Below are the code and all the weights of a small trained network. Each question names an input and a target symbol and asks about switching units off, where a switched-off unit gives its printed mean instead of its output.

import numpy as np


def w(rows, s, z=0):
    codes = np.array(rows[::2]) - 128.0
    scale = np.full(codes.shape[1], s)
    scale[-1] = z or s
    return codes * scale


def f(y):
    return y / 2 * (1 + np.tanh(0.7978845608 * (y + 0.044715 * y**3)))


def softmax(a):
    e = np.exp(a - a.max(-1, keepdims=True))
    return e / e.sum(-1, keepdims=True)


def log_softmax(a):
    a = a - a.max(-1, keepdims=True)
    return a - np.log(np.exp(a).sum(-1, keepdims=True))


def net(x, mask):
    ids = ['βδζηθμξστψω'.index(c) for c in x.split()]
    T = len(ids)
    res = E[ids] + P[:T]
    u = 0
    for l in range(2):
        r = res
        for j in range(2):
            rows = slice(3 * j, 3 * j + 3)
            q, k, v = (r @ M[l][rows].T for M in (Q, K, V))
            z = softmax(np.where(np.tri(T) > 0, q @ k.T / 3**0.5, -1e9)) @ v
            o = O[l][rows]
            res = res + np.where(mask[u + j], z, o[:, -1]) @ o[:, :-1]
        u += 2
        y = f(res @ A[l][:, :-1].T + A[l][:, -1])
        res = res + np.where(mask[u : u + 8], y, B[l][:, -1]) @ B[l][:, :-1]
        u += 8
    return log_softmax(res[-1] @ U[:, :-1].T + U[:, -1])


Q, K, V, O, A, B = {}, {}, {}, {}, {}, {}
E = w([
[84,147,108,102,166],'β',
[30,150,158,97,201],'δ',
[161,200,209,119,172],'ζ',
[60,119,172,79,167],'η',
[52,86,117,111,90],'θ',
[48,39,36,110,144],'μ',
[248,175,85,145,122],'ξ',
[193,154,118,162,58],'σ',
[191,113,127,133,154],'τ',
[103,106,193,150,111],'ψ',
[199,195,161,195,165],'ω',
],0.016)
P = w([
[202,58,156,55,155],'0',
[163,132,84,176,113],'1',
[125,128,127,157,111],'2',
[98,110,118,167,93],'3',
[105,109,123,139,98],'4',
[180,153,113,73,198],'5',
[113,131,150,126,184],'6',
[145,117,85,154,157],'7',
[156,101,87,139,199],'8',
[109,101,142,151,162],'9',
[175,132,106,157,201],'10',
[114,77,107,164,111],'11',
[125,76,147,146,254],'12',
[105,51,125,155,132],'13',
],0.0082)
Q[0] = w([
[131,137,91,254,199],'0.h0',
[122,73,149,50,119],'0.h0',
[120,121,27,105,166],'0.h0',
[129,11,97,181,17],'0.h1',
[58,143,215,196,160],'0.h1',
[163,139,126,110,197],'0.h1',
],0.0083)
K[0] = w([
[186,65,153,85,115],'0.h0',
[63,138,24,100,23],'0.h0',
[219,74,151,192,206],'0.h0',
[44,1,101,95,43],'0.h1',
[104,113,166,209,100],'0.h1',
[120,36,141,175,252],'0.h1',
],0.0069)
V[0] = w([
[147,62,230,2,131],'0.h0',
[190,128,110,142,192],'0.h0',
[199,111,107,170,155],'0.h0',
[115,175,132,183,182],'0.h1',
[85,160,196,86,193],'0.h1',
[137,194,184,122,97],'0.h1',
],0.0088)
O[0] = w([
[186,50,151,164,90,190],'0.h0',
[95,109,199,137,75,254],'0.h0',
[94,152,207,61,101,236],'0.h0',
[94,154,132,140,95,188],'0.h1',
[170,131,99,212,2,160],'0.h1',
[53,112,103,104,105,120],'0.h1',
],0.0081,0.0038)
A[0] = w([
[140,101,168,143,152,4],'0.n0',
[156,80,125,160,201,203],'0.n1',
[90,180,157,109,145,245],'0.n2',
[106,97,90,148,131,113],'0.n3',
[147,12,140,142,112,66],'0.n4',
[128,164,119,171,108,125],'0.n5',
[149,66,186,159,126,83],'0.n6',
[173,145,186,137,133,118],'0.n7',
],0.011,0.0035)
B[0] = w([
[61,77,90,135,104,135],'0.n0',
[185,197,145,83,31,233],'0.n1',
[239,73,84,137,97,236],'0.n2',
[117,168,86,41,185,127],'0.n3',
[199,56,72,114,120,232],'0.n4',
[59,109,198,77,161,144],'0.n5',
[112,155,139,135,2,240],'0.n6',
[130,103,169,101,106,253],'0.n7',
],0.007,0.004)
Q[1] = w([
[105,68,77,114,123],'1.h0',
[192,92,197,136,68],'1.h0',
[160,126,131,135,129],'1.h0',
[40,184,106,96,244],'1.h1',
[55,94,55,89,139],'1.h1',
[97,155,172,93,121],'1.h1',
],0.011)
K[1] = w([
[136,124,70,191,193],'1.h0',
[166,155,144,139,72],'1.h0',
[118,91,147,140,11],'1.h0',
[128,208,74,205,170],'1.h1',
[65,173,129,204,192],'1.h1',
[37,119,254,39,99],'1.h1',
],0.0091)
V[1] = w([
[155,127,33,196,112],'1.h0',
[140,100,111,148,102],'1.h0',
[150,128,170,55,60],'1.h0',
[105,162,159,61,205],'1.h1',
[186,116,52,2,152],'1.h1',
[114,99,103,100,146],'1.h1',
],0.0092)
O[1] = w([
[191,255,67,216,125,122],'1.h0',
[21,141,73,153,150,177],'1.h0',
[43,75,71,160,172,254],'1.h0',
[67,53,203,11,52,5],'1.h1',
[50,184,76,65,66,173],'1.h1',
[12,216,22,142,119,114],'1.h1',
],0.0072,0.017)
A[1] = w([
[96,170,126,81,43,94],'1.n0',
[95,166,129,200,141,165],'1.n1',
[149,134,131,191,169,145],'1.n2',
[170,70,160,71,168,253],'1.n3',
[93,101,112,120,178,146],'1.n4',
[166,79,82,164,127,96],'1.n5',
[101,143,108,29,144,127],'1.n6',
[254,161,136,163,118,139],'1.n7',
],0.0099,0.0052)
B[1] = w([
[97,141,217,58,89,139],'1.n0',
[119,116,106,43,93,248],'1.n1',
[133,70,229,78,100,222],'1.n2',
[168,124,46,206,95,168],'1.n3',
[217,108,175,125,65,172],'1.n4',
[71,217,254,52,248,196],'1.n5',
[87,153,227,160,190,138],'1.n6',
[129,176,222,154,75,176],'1.n7',
],0.0065,0.016)
U = w([
[137,141,151,176,76,100],'β',
[168,161,187,146,61,120],'δ',
[105,105,210,101,165,2],'ζ',
[85,176,144,255,164,21],'η',
[149,158,96,159,84,191],'θ',
[121,130,162,39,98,113],'μ',
[138,87,182,42,71,110],'ξ',
[125,110,156,110,87,131],'σ',
[19,72,106,171,223,159],'τ',
[106,146,155,157,175,111],'ψ',
[175,97,132,220,100,240],'ω',
],0.0085,0.0048)

Each question gives the input, a string of symbols that net reads in full, and the target symbol t.
The units are the heads (3 rows each of Q, K, V and O) and the neurons (one row each of A and B). Each row of codes is followed by its name. A weight is (code - 128) times the scale printed after its matrix; where a second scale follows, it is the last column's (O, A, B and U).
mask holds one flag per unit, layer by layer, with each layer's heads first. A switched-off unit (its flag False) gives its mean, the last column of its rows in O or B, instead of its output. The means were averaged over made-up inputs and are rounded, as every weight is.
A unit's drop is (log p(t) with every unit on - log p(t) with that unit switched off) / (log p(t) with every unit on - log p(t) with every unit switched off).
The circuit of an input: a set's keep is (log p(t) with only the set's units on - log p(t) with every unit switched off) / (log p(t) with every unit on - log p(t) with every unit switched off). Starting from the 12 units with the biggest drops (on a tie, the unit counted first), units are removed one at a time, each time the one whose removal leaves the highest keep (on an exact tie, the one counted first), for as long as the keep stays at least 0.8.
units of the circuit, in order: the units of the circuit, biggest drop first
k most important neurons: the k neurons with the biggest drops, biggest first
top k neurons in layer l: the k neurons of layer l with the biggest drops, biggest first
which heads matter: for each layer, one digit per head in row order, 1 if its drop is at least 0.15 and else 0, layers parted by /
input μ τ ζ τ τ ω τ, target μ: top 2 neurons in layer 1 => 1.n0, 1.n3
input δ θ μ ω τ τ τ σ τ, target δ: units of the circuit, in order => 1.h0, 1.n7, 0.n1
input τ ζ τ τ τ τ ξ, target τ: which heads matter => 10 / 10
input θ τ τ τ ω τ ψ τ ω σ, target θ: units of the circuit, in order => 1.h1, 0.h0, 0.n4, 1.n5
input δ ζ θ μ ξ, target δ: units of the circuit, in order => 1.n7, 1.h0
input η τ μ τ μ ω ξ, target η: units of the circuit, in order => 0.h0, 0.n4, 0.h1, 1.h1
input θ ω ψ τ τ ω τ τ τ, target θ: which heads matter => 10 / 11
input η θ τ η ω ζ ω τ θ τ ψ, target η: top 2 neurons in layer 1 => 1.n5, 1.n7
input μ ω ω τ ψ θ ω θ ω, target μ: units of the circuit, in order => 1.h1, 1.n0, 0.n4, 0.n3
input δ ζ θ ω, target δ: units of the circuit, in order => 1.h0, 1.n7
input δ τ η τ ω ω θ ω ω ω ζ, target δ: which heads matter => 11 / 11
input ζ τ τ η ζ, target ζ: top 4 neurons in layer 1 => 1.n2, 1.n5, 1.n3, 1.n1
input δ σ σ τ τ ω ζ τ δ θ τ, target δ: units of the circuit, in order => 1.h0, 1.n7, 0.h0
input θ δ τ ω ψ ζ, target θ: top 2 neurons in layer 0 => 0.n4, 0.n6
input τ ζ δ ζ, target τ: units of the circuit, in order => 0.h0, 1.h0, 0.n6
input ξ θ τ ζ θ τ τ ψ, target ξ: which heads matter => 11 / 11
input ω τ ψ ω, target ω: top 2 neurons in layer 1 => 1.n3, 1.n5
input δ τ β η θ ω ξ τ θ τ β τ ξ, target δ: units of the circuit, in order => 1.h0, 1.n7
input ω μ θ ψ, target ω: top neuron in layer 0 => 0.n7
input τ ω ζ σ τ μ ξ ζ ζ ζ τ τ ω μ, target ω: 3 most important neurons => 1.n3, 1.n1, 1.n2
input μ μ ω ω σ ζ δ τ, target μ: which heads matter => 00 / 01
input ω ω ω τ β, target ω: which heads matter => 00 / 11
input ζ τ τ ω ω ψ, target ζ: 2 most important neurons => 0.n6, 1.n2
input ξ ζ σ θ ω, target ξ: units of the circuit, in order => 0.h1, 1.h1
input θ ω ω τ τ β ζ δ τ μ ω τ β, target ω: top 3 neurons in layer 1 => 1.n5, 1.n1, 1.n3
